Group, then class:
[  4  -5  11  11  -1  -3   3  -3  -1  -5   0  -4   0  -8  15   4   3  -4
  -2   0   9 -10   0  13  -4] -> M:q307
[ 0 -6  9  7 -1 -2 -6 -5 -5 -4  5  1 -9 -2 19  0  0 -1  1 -4  8 -5 10 13
  0] -> E:Q497
[ 12   1   2  -6  -5  -5  -9  -4 -17 -18  -2  -8 -12   3  18  12   2  -2
  -6   0  -2 -12 -24  26   3] -> M:q528
[-1 -2  4 -2 -4 -1  1 -3 -3 -5 -3 -8 -2  3 16  9 -2  0 -5 -1  3 -3 -8  8
  7] -> M:q401
[  6 -18  26  -4  -9 -39  -3  -7 -15 -22   2  -5   5  -2  13  11  13   5
  -1 -11   0  -5  -7  21  -6] -> M:q401
[  7  -8  13  11  -2   0  -1 -13  11 -12   0  -6  -1   1  12  -3   5   0
  -5   5  10  -9  -3  16   2] -> E:q506
[  6  -5  13  -3  -2  -5   5  -3   4 -10  -5   1   0   3  16   0  -3   2
 -15  -2   3 -18  -9  20   2] -> T:q39
[  6   0  -9  -3   3  -8  -4  -4 -16  11   2 -14  -2  -1  21  17  -3  -6
 -13   1   0  -1  -9  13   1] -> M:q401
[  0  -2  11  -1   0  -2  -3  -5   9 -11  -1  -6   3   5   2   7   1   8
  -9  -1   3   1   1  20  -8] -> T:q493
[ 4  6  8  0 -4 -7 10 -4  0 -9  6 15 -3 -6  0 -1  0 -2  7  0 11 -5  1 13
 -2] -> E:Q497
[  1   6  -8 -15  -5  -8  -4  -2 -42  -7   3  -8   5   2   5   5  -2   7
   0   2  -3   2 -11   8  -6] -> M:q401
[  5   0  -7   4  -7  -2   3  -1   9  -2  -3  -6   2   0  11   0   0  -1
 -12   6   3  -6  -1   5  -2] -> E:Q497
[ 4 -3 12 -5 -5 -3 -6 -1 -1 -5 -1  3 -7  6 17 18  3 -1 -9  0  7 -4 -1 13
 -1] -> T:q39
[  5  -3  10  -2  -3  -7  -8 -11  -6 -15  -3 -10  -5  -2  12  11  -4   1
  -8  -1   6  -8   0  22   2] -> M:q307
[  8 -10  -7  -6  -4  -8  -5  -7 -10 -13   1  -8   0   6  13   9  -5   4
 -12   1  -1  -7  -9  16   1] -> M:q528
[ 6 -7 16  6  2 -3  5 -8  5 -7 -1 12 -5 -2  5 -5 -3  3 -1 -2  1 -8  2  7
 -8] -> E:q700
[  1  -3   4  -4  -2  -3  -8  -2 -10 -15  -1  14  -2  14   8   6  -3  10
  -2   2   3   6  -3  13 -42] -> T:q493
[-1 -2 -1 -4 -3 -1 11 -3 -3 -6 -2  0 -1 -1 10  6 -3 -5 -9  3  2 -3 -7  7
  2] -> T:q39
[  3   1   0  17  -4  -3  -9  -6  -4  -5   2 -19  -1  -5  21  10  -3  -5
  -9   5   4  -7  -4   8  -1] -> M:q528
[ 14  -2   9  -2  -7  -5   2 -11 -15 -11   9  -8 -12  -3  16  10   1  -1
  -4   8   2 -10  -6  13  -4] -> M:q528
[ 6 -6 11  0 -3  3  6  0  4 -5 -5  9 -5  3 -4 -2  4  0 -7  2  4 -4  3 12
 -1] -> T:q493
[  9   4 -11  -1  -6  -6  -5  -6 -12 -11   3 -16  -2   0  16  18  -4  -8
  -3   4   3  -8  -5  12  -2] -> M:q528
[ 15 -18  42  11  -6  -5  17  -4  30   0  -7  -2 -15  -5  11 -10   6  -7
  -7  -7   4 -28  16  29  -1] -> E:q506
[  1  -6 -10  -6   0  -7 -10 -20  -4  -2   3  -2   1   1   9  14  -3   0
 -15   4   9  13 -14  12   5] -> T:q39
[  5   0   6   3  -3  -2   2  -7  -1   4  -1 -14   2  -1   9   5  -9  -8
  -1  -3   6  -6  19   4   1] -> M:q401
[  6   0   3   0   2  -6   3  -8   1  -1   4 -11  -5   1  20   1   0   2
  -3   2   7 -14   8  17  -3] -> M:q528
[  6   0 -11  -4  -4  -4 -10  -4 -13  -7   5 -23   4  -2  15   8  -4  -3
  -8   2   7   3 -10   3   0] -> M:q401
[  9  -6  18   5 -11  -3   0  -7   2 -19   2   2   0  -2   2   1   1   2
  -2   1   5  -5   5  21  -7] -> E:Q497
[  1   0   6  -3  -3  23   6   0   3  -8  -7  -6   5   8  16   7  -3  -4
 -18  -1   6  -9  -8  15  -3] -> T:q39
[  4   0  -8 -12  -5  -6  -5  -3  -4  -4  -1  -2  24   6  15   2  -5  23
 -13   9   4   0  -5  17   4] -> T:q84
[ 5  2  7  4 -1 -2 -1 -1 -6 -2 -1 14  5  6 -8 -4 -4  7  3 -8  1  1 -9  4
 -2] -> E:q700
[-3 -9 17  5 -5 -2  8  3 21 -4 -1  9  5  4  4  1  1 -7  3  1 10  2  2  9
  5] -> T:q84
[-4 -5 -2  5 -6  1 -9 -1  0 -3  2  5 -3  0 -8  5  3 -4 12 -1 -4 27  0 -9
  5] -> E:q506
[  5   2   5   4  -7  -5  -1  -5   2 -16  -3   7   0  -1  11   0   0   3
   1   2   5  -7  -3  20  -3] -> E:Q497
[ -4   3   7  -4   1  -6   3   0   5  -8  -3   9  -8   0   6  -2  -1  -1
 -14  -6   3   0   1   9   4] -> T:q493
[ -3   2  -6   1  -4  -5   0   1  -2   2   0   2  12   5  -2  -7  -9  13
 -10   5   8  -6  -5  16   2] -> E:q700
[ -3  -3   2 -20  -5  -1   8   2   8   3  -1  -5   1  -3  11  -3   1 -10
 -14  -1  10  -6   7   6  -4] -> T:q84
[ 11  -8  41   8   5  -1  12  -9   8  -7 -10  -3 -11  -1  20  -3   9  -1
 -12  -6   7 -29  12  27   5] -> E:q506
[  9   4  -4  -7   1  -7  -5  -9 -18 -14  -4 -10  -1   4  10   9  -6   4
   4  -2  -2  -3 -13  10  -7] -> M:q528
[  5  -2   2   4   0   6   1   2   6   1   1   8 -42   2  -6   5   2  -4
  -4  11   0   7  -2   3  -6] -> E:q506
[  0  -4  -3  -4 -14  -4  -3  -1   3  -1   2 -19  -5   4  26   6  -2  -3
 -18   6  -2  -8  -5  10  12] -> T:q493
[  9   1   8   0  -5  -4   7  -8  -2  -5  -3  -5   0  -2  11   6  -1   2
 -14   2   5 -15  -9  23   1] -> M:q307
[ 7  1 -2  5 -4  0 -1  1 -3 -5 -1 -9  1 -4  9  8  3 -5 -5 -1  9 -5  0  4
  1] -> M:q528
[ -4   1  -2  11  -1  -9   2  -3   3  -7   1   5  -2  -4  -5  -1  -4  -3
   1   7  10   4 -10   6   6] -> E:q700
[ -2  -3   3   2   0  -1   7  -6   6   0   0   1   0   0  10   1   3 -15
 -22   0  -2   1   5   8   2] -> T:q39
[ -2  13  -3  -5  -1  -4  -3  -2   0  -3  -1 -10   6   2   1   1  -4  -2
 -12   2  13   1  14  12   3] -> T:q39
